Here is a tiny trained network, its code and every weight. The questions are about switching its units off for an input and a class, where a switched-off unit gives its printed mean instead of its output.

import numpy as np


def w(rows, s, z=0):
    codes = np.array(rows[::2]) - 128.0
    scale = np.full(codes.shape[1], s)
    scale[-1] = z or s
    return codes * scale


def f(y):
    return np.maximum(y, 0)


def log_softmax(a):
    a = a - a.max(-1, keepdims=True)
    return a - np.log(np.exp(a).sum(-1, keepdims=True))


def net(x, mask):
    res = np.array(x, float).reshape(1, 2) / 4 @ E
    y = f(res @ A[0][:, :-1].T + A[0][:, -1])
    res = res + np.where(mask, y, B[0][:, -1]) @ B[0][:, :-1]
    return log_softmax(res[-1] @ U[:, :-1].T + U[:, -1])


A, B = {}, {}
E = w([
[197,203,162,124,62,206,136,11],'x0',
[5,205,31,60,151,79,74,71],'x1',
],0.014)
A[0] = w([
[159,144,145,208,82,166,144,58,141],'n1',
[170,177,197,138,45,172,172,85,114],'n2',
[157,201,127,106,110,105,135,44,1],'n3',
[140,27,162,186,146,31,168,241,159],'n4',
[149,53,174,146,91,167,173,135,128],'n5',
[160,171,182,190,17,254,140,101,111],'n6',
[188,44,162,174,97,205,194,116,119],'n7',
[198,60,172,169,45,177,203,154,127],'n8',
[189,41,171,222,104,170,183,155,127],'n9',
],0.011,0.0066)
B[0] = w([
[172,113,179,197,166,194,124,155,211],'n1',
[150,99,177,195,172,194,65,174,230],'n2',
[121,151,107,94,87,96,137,114,190],'n3',
[188,61,197,253,150,209,124,193,242],'n4',
[71,151,87,76,68,121,155,54,205],'n5',
[190,59,145,171,249,158,133,159,252],'n6',
[101,157,103,145,87,76,160,125,239],'n7',
[112,197,81,71,116,71,95,41,251],'n8',
[92,191,132,64,61,61,161,86,252],'n9',
],0.013,0.02)
U = w([
[187,41,183,194,177,250,147,186,248],'0',
[38,232,51,35,84,53,144,58,8],'1',
],0.011,0.0014)

Each question gives the input, the list of numbers given to net, and the class t.
The units are the neurons (one row each of A and B). Each row of codes is followed by its name. A weight is (code - 128) times the scale printed after its matrix; where a second scale follows, it is the last column's (A, B and U).
mask holds one flag per neuron, in row order. A switched-off neuron (its flag False) gives its mean, the last column of its row in B, instead of its output. The means were averaged over made-up inputs and are rounded, as every weight is.
A unit's drop is (log p(t) with every unit on - log p(t) with that unit switched off) / (log p(t) with every unit on - log p(t) with every unit switched off).
unit that matters most: the unit with the biggest drop
top k neurons: the k neurons with the biggest drops, biggest first
drop when u is switched off: that unit's drop, to one decimal
input [1,-4], class 1: unit that matters most : n8
input [-5,-6], class 1: top 2 neurons : [n9; n8]
input [-1,-7], class 1: top 2 neurons : [n9; n8]
input [-6,5], class 0: top 2 neurons : [n8; n9]
input [3,-4], class 1: top 3 neurons : [n8; n4; n9]
input [-1,3], class 1: top 3 neurons : [n4; n6; n2]
input [-3,-4], class 1: top 2 neurons : [n6; n9]
input [0,1], class 1: drop when n2 is switched off : 1.6
input [-4,-8], class 1: drop when n9 is switched off : 0.3
input [-1,-8], class 1: drop when n8 is switched off : 0.5
